Each row has a name. Each piece below is followed by the name of the row it came from, unless a question asks for something else. Each question is about the rows just above it. Places in a row count from 1.

[-65.3 -68.8 -78.1 -74.0 -64.9] : verip
[-65.1 -74.0 -73.8 -59.9 -60.2] : rovu
[-94.6 -67.9 -52.2 -64.7 -57.1] : Muma
[-83.5 -91.1 -76.7 -80.5 -61.7] : Nupo
[-83.5 -91.1 -56.4 -65.5 -78.2] : tameb
[80.1 58.4 59.4 80.9 78.2] : faso
[ 2.7 -7.4 -8.4 30.0 -0.3] : Sov
[-73.7 -65.1 -74.0 -60.2 -59.9] : pemi
[-59.9 -60.2 -65.1 -73.8 -73.9] : Mure
[-94.6 -67.9 -52.2 -64.7 -64.5] : Garez
Where does [80.1 58.3 59.4 80.9 78.2] differ from faso, and what was there? => 2, [58.4]
Put [-73.9 -59.9 -73.8 -65.1 -60.2] back in order: which row is it? => Mure
Put [-73.8 -59.9 -60.2 -74.0 -65.1] back in order: which row is it? => rovu
One entry of faso was changed: [80.2 58.4 59.4 80.9 78.2]. Where, and from what? => 1, [80.1]
[-73.9 -73.8 -65.1 -60.2 -59.9] is which row reordered? => Mure
Which row holds these entries in another order? [-60.2 -65.1 -74.0 -73.8 -59.9] => rovu

[47.9 48.7 51.3 56.0 56.5 53.4 51.7 47.7 50.7 41.4 72.8 77.5 58.6] : lifu
[52.4 61.7 48.7 47.9 53.4 55.1 58.7 56.0 47.2 50.7 51.3 47.6 56.5] : Sed
[51.3 72.8 47.7 47.9 56.5 56.0 50.7 77.5 53.4 41.4 58.7 51.7 48.7] : tipor
[47.9 48.7 51.3 56.0 56.5 53.4 58.7 47.1 50.7 47.6 61.7 52.4 55.1] : nopu
[69.0 48.7 51.3 52.8 50.1 53.4 48.9 47.1 50.7 72.5 39.4 52.4 63.1] : Vunef
[72.5 39.4 52.4 63.1 69.0 48.7 51.3 52.8 50.1 53.4 48.9 47.1 50.7] is which row reordered? => Vunef
Put [41.4 47.7 47.9 48.7 50.7 51.3 51.7 53.4 56.0 56.5 58.6 72.8 77.5] back in order: which row is it? => lifu
Put [47.1 47.6 47.9 48.7 50.7 51.3 52.4 53.4 55.1 56.0 56.5 58.7 61.7] back in order: which row is it? => nopu
Put [55.1 52.4 61.7 47.6 50.7 47.1 58.7 53.4 56.5 56.0 51.3 48.7 47.9] back in order: which row is it? => nopu
Which row holds these entries in another order? [58.6 77.5 72.8 41.4 50.7 47.7 51.7 53.4 56.5 56.0 51.3 48.7 47.9] => lifu
One entry of Vunef was changed: [69.0 48.7 51.3 52.9 50.1 53.4 48.9 47.1 50.7 72.5 39.4 52.4 63.1]. Where, and from what? => 4, [52.8]

[-76.1  75.2 -75.6  79.8  75.9  82.9 -80.3  73.9  79.0 -83.1 -71.7] -> Guzub
[61.7 72.2 63.8 85.9 72.1 73.2 61.5 69.0 82.5 68.5 77.5] -> vuku
[39.6 67.1 67.6 77.8 81.8 79.9 66.7 57.0 66.4 61.7 73.5] -> pabo
[-86.3  74.6 -81.7  71.9  68.7  83.5 -82.1  84.4  84.6 -77.9 -73.0] -> velu
[-78.5  -9.3 -68.9 -72.8 -50.1 -60.6 -73.1 -35.6 -67.0 -76.6 -79.5] -> zufen
Changed zufen: [-78.5  -9.3 -68.9 -72.8 -50.1 -60.6 -73.0 -35.6 -67.0 -76.6 -79.5]. Place and old value: => 7, [-73.1]
[61.7 73.5 57.0 79.9 66.7 66.4 81.8 77.8 67.6 67.1 39.6] is which row reordered? => pabo
[77.5 61.7 72.2 63.8 85.9 72.1 73.2 61.5 69.0 82.5 68.5] is which row reordered? => vuku
One entry of vuku was changed: [61.7 72.2 63.7 85.9 72.1 73.2 61.5 69.0 82.5 68.5 77.5]. Where, and from what? => 3, [63.8]
[39.6 57.0 61.7 66.4 66.7 67.1 67.6 73.5 77.8 79.9 81.8] is which row reordered? => pabo

[  9.2  13.3  14.3   4.0  15.3 -17.4 -37.7 -22.2 -51.5  -2.0   3.1 -28.1
  -5.1  15.2  12.2  -5.5   4.7   8.6 -24.5   1.3] = Fekib
[-22.2  14.2   9.2  13.3 -51.5   8.6  15.3 -28.1  -5.1  12.2  -5.5 -17.4
   3.1   4.0 -37.7   1.3  -2.0 -24.5   4.7  15.2] = tagu
[-28.1 -37.7 -51.5  12.2   8.6   4.0   4.7  -5.5  -5.1  -1.9   1.3  14.3
 -22.2   9.2   3.1  13.3  15.2 -17.4  15.3 -24.5] = vipan
Put [  1.3 -51.5   9.2  -5.1  13.3  12.2  -2.0 -24.5 -17.4 -28.1  -5.5  15.3
   4.0 -22.2   4.7  14.2   8.6  15.2 -37.7   3.1] back in order: which row is it? => tagu
Which row holds these entries in another order? [-51.5 -37.7 -28.1 -24.5 -22.2 -17.4  -5.5  -5.1  -2.0   1.3   3.1   4.0
   4.7   8.6   9.2  12.2  13.3  14.3  15.2  15.3] => Fekib
[  8.6 -22.2 -24.5   4.0   1.3   3.1   9.2  -1.9 -37.7  12.2 -51.5  -5.5
  -5.1  15.2   4.7 -17.4  14.3 -28.1  15.3  13.3] is which row reordered? => vipan
Where does [-28.1 -37.7 -51.5  12.2   8.6   4.0   4.7  -5.5  -5.1  -1.9   1.3  14.4
 -22.2   9.2   3.1  13.3  15.2 -17.4  15.3 -24.5] differ from vipan, and what was there? => 12, [14.3]
[  1.3 -24.5   8.6   4.7  -5.5  12.2  15.2  -5.1 -28.1   3.1  -2.0 -51.5
 -22.2 -37.7 -17.4  15.3   4.0  14.3  13.3   9.2] is which row reordered? => Fekib

[15.7 19.2 12.1  8.6 15.8  9.3 25.1 12.2 10.2 21.1 32.7 15.6 17.5 19.3
 15.5  8.3 32.0 10.7 18.0  8.5 25.9 19.3 15.5 32.9 18.9 29.4 20.7 12.1
 31.5  9.2 15.7  8.7 31.9 12.1 24.5 17.9  9.2 12.2 26.2 31.7 15.5 19.0
 20.9 12.3 26.0  9.2] : sola
[26.2 25.9 15.8 31.9 32.7 15.7 12.2  8.6 12.3 20.9 32.0 15.5 12.3 12.1
 12.1 12.1 26.0  9.2 15.7 31.5 19.3 24.5 32.9  9.3  9.2 21.1 15.5 10.7
 15.5 17.9 19.0 20.7  8.7 19.2 17.5 15.6 31.7 19.3 18.9  9.2 18.0 10.2
  8.3  8.5 25.1 29.4] : rogiv
[-58.8 -59.4 -34.3  54.5 -75.9 -34.3 -26.3   8.5 -26.1  35.7  54.1 -34.8
 -26.1 -26.5 -26.5 -26.5 -59.2 -17.5 -34.3  54.3 -42.5  41.7 -75.5 -17.3
 -17.6  35.5 -34.9  16.3 -34.8  29.0 -42.9  35.6   8.7 -42.5  29.1 -34.6
  54.1 -42.4 -43.0 -17.5  29.1  16.9   8.2  -5.8  41.7 -67.5] : Vesom
[14.1 14.1 38.1 18.3 32.2 27.4 14.1 10.3 18.0 13.9 10.3 10.5 21.8 30.1
 14.0 17.8 30.1 22.0 32.1 10.1 13.5 27.5 41.5 18.0 22.8 18.0 14.2 41.6
 22.8 22.2 34.2 13.5 18.1 10.2 41.6 22.8 38.3 17.9 27.4 21.8 22.2 10.3
 10.4 29.8 41.5 10.2] : fub
[19.3 12.3 20.7 20.9 26.0 15.5 19.3 18.0 18.9 32.7 15.6  9.3 31.7 15.5
  8.6 32.9 17.9 15.8 25.1 17.5 15.7 10.2 12.1  8.3 24.5 12.2 19.2 29.4
 12.1 12.2 19.0  8.5  8.7 25.9 10.7 31.9 12.1 31.5  9.2 15.7  9.2 15.5
  9.2 21.1 32.0 26.2] is which row reordered? => sola
Changed Vesom: [-58.8 -59.4 -34.3  54.5 -75.9 -34.3 -26.3   8.4 -26.1  35.7  54.1 -34.8
 -26.1 -26.5 -26.5 -26.5 -59.2 -17.5 -34.3  54.3 -42.5  41.7 -75.5 -17.3
 -17.6  35.5 -34.9  16.3 -34.8  29.0 -42.9  35.6   8.7 -42.5  29.1 -34.6
  54.1 -42.4 -43.0 -17.5  29.1  16.9   8.2  -5.8  41.7 -67.5]. Place and old value: => 8, [8.5]
[20.9 12.3 26.0  9.2 15.7 19.2 12.1  8.6 15.8  9.3 25.1 12.2 10.2 21.1
 32.7 15.6 17.5 19.3 15.5  8.3 32.0 10.7 18.0  8.5 25.9 19.3 15.5 32.9
 18.9 29.4 20.7 12.1 31.5  9.2 15.7  8.7 31.9 12.1 24.5 17.9  9.2 12.2
 26.2 31.7 15.5 19.0] is which row reordered? => sola
Which row holds these entries in another order? [18.0 10.2  8.3  8.5 25.1 29.4 26.2 25.9 15.8 31.9 32.7 15.7 12.2  8.6
 12.3 20.9 32.0 15.5 12.3 12.1 12.1 12.1 26.0  9.2 15.7 31.5 19.3 24.5
 32.9  9.3  9.2 21.1 15.5 10.7 15.5 17.9 19.0 20.7  8.7 19.2 17.5 15.6
 31.7 19.3 18.9  9.2] => rogiv

[-71.9 -55.4  22.4  35.7  18.4 -17.4  11.6  68.1   3.6  -9.2 -58.4] -> Sonem
[-0.6 -1.4 -0.4 -0.3 -3.0 -0.3 -1.3  0.1  0.0  1.8 -0.8] -> vom
[ 13.0 -30.4 -18.0 -26.5 -18.6 -17.5 -27.5 -14.0  19.1  13.3 -30.1] -> fepo
[-1.7 -0.1  0.6  1.3 -3.3  0.8 -0.2  1.2 -1.3  1.9  0.9] -> kosi
[-26.9   3.2 -15.6  31.5 -42.4  15.5  -4.5   1.7 -27.7  14.0 -14.1] -> Sif
[ 1.3 -4.9  1.9 -5.1 -5.0 -2.8 -3.5  1.3  3.3  4.9  0.8] -> bif
[ 10.8 -26.3  -7.0 -25.4 -17.7 -15.5 -22.0  -6.3  17.9  15.4 -16.0] -> garu
[-55.4  18.4 -17.4  68.1 -71.9  35.6   3.6  11.6 -58.4  22.4  -9.2] -> por
[-1.3 -1.7 -0.1 -3.3  0.9  1.2  1.9 -0.2  1.3  0.8  0.6] is which row reordered? => kosi
Put [ 11.6 -55.4  -9.2  18.4 -71.9 -58.4  22.4  68.1   3.6  35.6 -17.4] back in order: which row is it? => por
Where does [-1.6 -0.1  0.6  1.3 -3.3  0.8 -0.2  1.2 -1.3  1.9  0.9] differ from kosi, and what was there? => 1, [-1.7]
Which row holds these entries in another order? [ -9.2  22.4 -58.4  11.6   3.6  35.6 -71.9  68.1 -17.4  18.4 -55.4] => por
Changed Sif: [-26.9   3.2 -15.6  31.5 -42.4  15.4  -4.5   1.7 -27.7  14.0 -14.1]. Place and old value: => 6, [15.5]
Changed bif: [ 1.3 -4.9  1.9 -5.1 -5.0 -2.8 -3.4  1.3  3.3  4.9  0.8]. Place and old value: => 7, [-3.5]

[-25.4  -3.3   0.3  -3.4  -5.0 -11.4   7.3   6.4   3.8  -9.0   7.0   6.8
  -7.1   8.3   0.7  -1.2   0.6  16.0  -1.7 -10.9 -10.5   4.0 -16.5  -2.0
  -0.1   4.6   8.1  11.5  -9.4  -4.7  10.3   2.5  -1.4 -21.3   0.5  13.0
   2.3  -0.6  -2.6  -5.7  10.7 -18.9  -0.2  -5.1  15.9   3.4  -7.2 -12.4
  -1.7 -13.7   1.8   7.7   0.4  -6.5   6.8   3.7 -15.1  -2.1   8.9  17.2
   3.4 -15.4  12.8] : vova
[ 65.9  -4.1   6.9  -0.6 -11.1  14.6 -17.4  13.1   5.0  13.9   2.7  -0.3
   7.1   4.2   5.7   6.0   2.6  20.2  -5.4  -1.9  -6.3   1.8 -14.3 -12.3
  -4.5 -11.2  25.5 -30.1   5.1  10.4 -18.1  13.4  -2.4 -49.2  -8.7   7.8
  -1.6  -4.3  -2.4 -33.2   0.5 -22.8   3.9   8.9   1.9  23.0   6.7  -9.3
 -11.8  -8.9   4.3   3.2   7.1   3.5   2.5   4.2  14.4  -4.1   4.7  -1.3
   4.5 -16.4  -3.4] : tedap
[  1.5  -1.4   9.7  15.2  -8.5 -10.8  -2.6  15.0   5.7  -0.8  -6.3  -8.3
  -7.2  -2.6   4.3  13.4  -3.7  -4.4 -32.9   5.9  -3.1   7.1   7.9   7.2
  -3.0   5.4   8.7 -10.2   0.3  -0.6   4.8   1.7   3.1  -1.7  -3.0 -16.8
   6.7   7.9 -29.2   6.9   4.8   4.5  -8.3 -18.8   3.0   2.4 -14.7   1.2
  -2.7  31.8  -5.1  -7.1  10.7   1.8  14.0  -2.4  -1.4  -6.1  -1.1  -5.8
   3.4  -2.5 -18.7] : kez
[ 18.2   1.3  -5.7   9.7  -0.9 -16.0 -33.8  -4.6  15.3  10.8  -0.6   3.5
   7.0  -3.0  -2.9  -6.3  -1.6  11.2  10.8   6.3   8.4  10.0 -22.5  -9.9
   1.1  -3.7 -19.6   1.5  -1.7 -17.0  13.5 -15.6   1.3  13.8   2.4  -1.1
  -2.7   3.4  -5.0  16.3   1.7  -9.4   1.5  -4.2  21.2 -11.8  -3.0  -9.4
  -4.8  -6.8   4.1  12.1   3.3  -4.2   2.6   2.7  12.7  13.9 -12.0  26.8
  -5.5 -10.6  -6.0] : Vezo
[ 46.2   5.2   2.3  -2.4  -1.3  11.2  -1.7  -7.0   2.1 -16.3  -9.4  -0.2
   5.7   5.2  52.9  -0.9   0.8 -45.1  -4.7  -5.0   0.5 -12.2   6.0  -4.6
  -2.5   6.7  19.0   2.4   1.0   1.4   3.1  -9.9   3.9 -15.1  -0.1  -1.4
   2.3  -0.9  17.6  26.7  11.2  -2.0   0.6   9.7  -1.6   5.0 -13.7  14.9
  14.0   6.8  -0.4  -4.9  -2.1  10.9  14.4   3.0 -14.6   7.4 -10.4  -7.3
  -1.2   6.4   4.8] : duk
[ -1.7   1.0  -7.9   3.1  15.3  -0.7 -18.4 -16.2  -6.3  -7.9  -4.4   7.0
   4.2   2.0 -20.4  11.0   0.7   6.9  -0.3  -5.4  -7.6 -21.0 -16.4  -0.3
  -2.2   0.1   2.6 -18.6   1.2   5.9   7.2  -8.7   0.6   8.8   4.1 -13.6
   3.1  -2.5  17.7   3.9  -4.5  -4.0  -4.6  -0.8  12.9   5.2  -5.8   6.5
   3.5 -16.7  -9.3   4.3  -0.9   2.7   8.9  -9.3   9.2   2.2   1.5 -10.4
 -10.1   2.9 -16.5] : lir
[  1.2  -1.2  -9.7  -6.4   2.2  -4.0   7.2   0.7 -10.5   3.7  12.8  -3.1
 -12.3  -2.5  -8.2  -3.9  48.4   8.1  12.4  14.8  -2.2 -19.6   1.4  13.1
  12.4   0.1   3.7 -14.4   1.8  -2.0  -1.9   8.3 -18.2  13.9 -12.3 -13.0
  64.8  -3.0 -12.9  -3.0   0.2  -3.9 -15.0  -5.2  26.6 -11.7   5.5  14.4
  -0.1  -8.5   6.0  -7.9 -10.1 -23.2  -5.5  -7.4   2.6  16.0  -3.2  -3.3
  -0.6   5.8   4.4] : Fivo
[-10.5  11.2   6.4  -2.2  -4.6   0.6   0.5  16.4  12.2  15.5   3.7  -4.9
   3.7  16.2  15.5   4.5  -1.0  37.4   1.0   4.6  -1.0  30.7  -4.4  14.1
   0.2  -1.8 -33.7 -34.2  -6.8   4.6  -4.7  -8.7  -2.7  29.5   1.6   6.8
  -2.0   3.5   3.8  -7.7  -0.8  14.5   1.8   2.2 -41.2  -9.3   2.6  16.2
   2.2  -5.1  -4.1  -2.1   5.1 -16.4   3.4  -6.3  -4.9   1.3   0.9  30.0
   1.8   1.6   5.8] : Zofig
[  1.2  -7.4  -3.9  -3.1  13.1 -10.5  -3.0   5.8  26.5  -2.5 -19.6 -18.2
  64.8   0.2  -3.3  -8.5 -10.1   1.8 -12.3 -12.9   6.0  14.8  -2.0   7.2
  -3.9  16.0  -0.1  -1.2   0.1   8.3   3.7   2.2 -13.0  -3.0  12.4 -23.2
 -15.0  -0.6  -8.2   0.7 -14.4 -11.7   5.5  12.4  -1.9   1.4   2.6  -9.7
  48.4  12.8 -12.3   4.4  14.4  -2.2  -6.4  13.9   8.1   3.7  -5.5  -3.2
  -5.2  -7.9  -4.0] : los
[  5.5   0.6 -12.5   4.3   7.2  -5.2   3.8 -16.0   2.5   6.3   2.4   1.8
 -13.2  17.5  14.7  -8.8  -5.3 -68.7  -1.3  -4.8  -5.2  47.6  -1.2  -1.6
  -0.7   2.0 -12.9 -13.1   6.4  15.2   3.8  -5.0   2.4 -43.3   4.8   9.5
  -5.2   1.3  -2.4   9.2   1.4  15.0   5.9 -16.5  25.6  -9.5  -4.3 -10.8
  18.6  -1.8  17.0   9.7 -10.3   4.2   9.2  -0.2 -26.3  20.6 -12.3  -3.7
   4.0 -14.3 -12.0] : kezed
[ 40.7   0.9  17.5  -1.2  12.0  21.9  26.6   7.1 -12.5   6.9  -9.5  -4.0
  -0.6   3.7  26.0   9.1   0.8  26.3  -6.2 -21.1  -0.6 -40.3  25.1   2.1
   2.9   0.1 -53.2  14.8  -5.1  -2.1  -1.8  18.9  -4.9 -19.3   1.0   3.9
  -3.0   2.1   1.2   9.6   2.4  12.9   9.0 -10.4  -1.1   9.1  -4.0   3.2
  -9.1  16.7   0.2 -24.4   5.8  13.4  -9.3   1.7   5.7   5.3   4.5   4.0
  -4.0   2.9 -25.4] : Dumu
[-29.2   5.9   4.8  -8.3   3.0  -2.5 -10.8  -6.1   7.9 -18.7   6.9   4.3
  -8.5   3.4  -4.4  -2.6  -3.7  15.0  -5.1  -0.8   8.7  -2.6  -1.4  -0.5
  -3.0   1.8  -3.0   7.9   5.7  -8.3  13.4   7.1   5.4 -16.8  -7.1  10.7
  -1.4   4.8  -5.8  15.2   6.7   9.7   2.4  -7.2  31.8  -3.1   1.7  14.0
  -2.4 -18.8  -6.3   3.1   0.3  -2.7   1.2  -1.1  -1.7   7.2 -14.7 -10.2
   1.5   4.5 -32.9] : bop
Put [-32.9 -29.2 -18.8 -18.7 -16.8 -14.7 -10.8 -10.2  -8.5  -8.3  -8.3  -7.2
  -7.1  -6.3  -6.1  -5.8  -5.1  -4.4  -3.7  -3.1  -3.0  -3.0  -2.7  -2.6
  -2.6  -2.5  -2.4  -1.7  -1.4  -1.4  -1.1  -0.8  -0.6   0.3   1.2   1.5
   1.7   1.8   2.4   3.0   3.1   3.4   4.3   4.5   4.8   4.8   5.4   5.7
   5.9   6.7   6.9   7.1   7.2   7.9   7.9   8.7   9.7  10.7  13.4  14.0
  15.0  15.2  31.8] back in order: which row is it? => kez
One entry of Zofig was changed: [-10.5  11.2   6.4  -2.2  -4.6   0.6   0.5  16.4  12.2  15.5   3.7  -4.9
   3.7  16.2  15.5   4.5  -1.0  37.4   1.0   4.6  -1.0  30.7  -4.4  14.1
   0.2  -1.8 -33.7 -34.2  -6.8   4.6  -4.7  -8.7  -2.7  29.5   1.6   6.8
  -2.0   3.5   3.9  -7.7  -0.8  14.5   1.8   2.2 -41.2  -9.3   2.6  16.2
   2.2  -5.1  -4.1  -2.1   5.1 -16.4   3.4  -6.3  -4.9   1.3   0.9  30.0
   1.8   1.6   5.8]. Where, and from what? => 39, [3.8]
One entry of Fivo was changed: [  1.2  -1.2  -9.7  -6.4   2.2  -4.0   7.2   0.7 -10.5   3.7  12.7  -3.1
 -12.3  -2.5  -8.2  -3.9  48.4   8.1  12.4  14.8  -2.2 -19.6   1.4  13.1
  12.4   0.1   3.7 -14.4   1.8  -2.0  -1.9   8.3 -18.2  13.9 -12.3 -13.0
  64.8  -3.0 -12.9  -3.0   0.2  -3.9 -15.0  -5.2  26.6 -11.7   5.5  14.4
  -0.1  -8.5   6.0  -7.9 -10.1 -23.2  -5.5  -7.4   2.6  16.0  -3.2  -3.3
  -0.6   5.8   4.4]. Where, and from what? => 11, [12.8]
[-23.2 -19.6 -18.2 -15.0 -14.4 -13.0 -12.9 -12.3 -12.3 -11.7 -10.5 -10.1
  -9.7  -8.5  -8.2  -7.9  -7.4  -6.4  -5.5  -5.2  -4.0  -3.9  -3.9  -3.3
  -3.2  -3.1  -3.0  -3.0  -2.5  -2.2  -2.0  -1.9  -1.2  -0.6  -0.1   0.1
   0.2   0.7   1.2   1.4   1.8   2.2   2.6   3.7   3.7   4.4   5.5   5.8
   6.0   7.2   8.1   8.3  12.4  12.4  12.8  13.1  13.9  14.4  14.8  16.0
  26.6  48.4  64.8] is which row reordered? => Fivo
Where does [ 65.9  -4.1   6.9  -0.6 -11.1  14.6 -17.4  13.1   5.0  13.9   2.7  -0.3
   7.1   4.2   5.7   6.0   2.6  20.2  -5.4  -1.9  -6.3   1.8 -14.3 -12.3
  -4.5 -11.2  25.5 -30.1   5.1  10.4 -18.1  13.4  -2.4 -49.2  -8.7   7.8
  -1.6  -4.3  -2.4 -33.1   0.5 -22.8   3.9   8.9   1.9  23.0   6.7  -9.3
 -11.8  -8.9   4.3   3.2   7.1   3.5   2.5   4.2  14.4  -4.1   4.7  -1.3
   4.5 -16.4  -3.4] differ from tedap, and what was there? => 40, [-33.2]
Which row holds these entries in another order? [-32.9   4.5   1.5 -10.2 -14.7   7.2  -1.7  -1.1   1.2  -2.7   0.3   3.1
  -6.3 -18.8  -2.4  14.0   1.7  -3.1  31.8  -7.2   2.4   9.7   6.7  15.2
  -5.8   4.8  -1.4  10.7  -7.1 -16.8   5.4   7.1  13.4  -8.3   5.7   7.9
  -3.0   1.8  -3.0  -0.5  -1.4  -2.6   8.7  -0.8  -5.1  15.0  -3.7  -2.6
  -4.4   3.4  -8.5   4.3   6.9 -18.7   7.9  -6.1 -10.8  -2.5   3.0  -8.3
   4.8   5.9 -29.2] => bop

[-15.4 -11.6  11.0  19.3  22.7  21.9 -16.7  -7.4   2.3  28.6] = begim
[-15.4 -11.6  11.0  14.1  22.7  21.9 -16.7  -7.4   2.3  28.6] = fisig
[-15.4 -11.6  11.0  14.1  22.7  21.9 -16.7  61.5 -21.1  32.5] = bevut
[-26.2  -9.2  18.2  17.1  17.0  20.7  -7.8   0.0   8.0  24.4] = bozi
One entry of bevut was changed: [-15.4 -11.6  11.0  14.1  22.7  21.9 -16.7  61.6 -21.1  32.5]. Where, and from what? => 8, [61.5]
Changed begim: [-15.4 -11.6  11.0  19.3  22.7  21.9 -16.6  -7.4   2.3  28.6]. Place and old value: => 7, [-16.7]

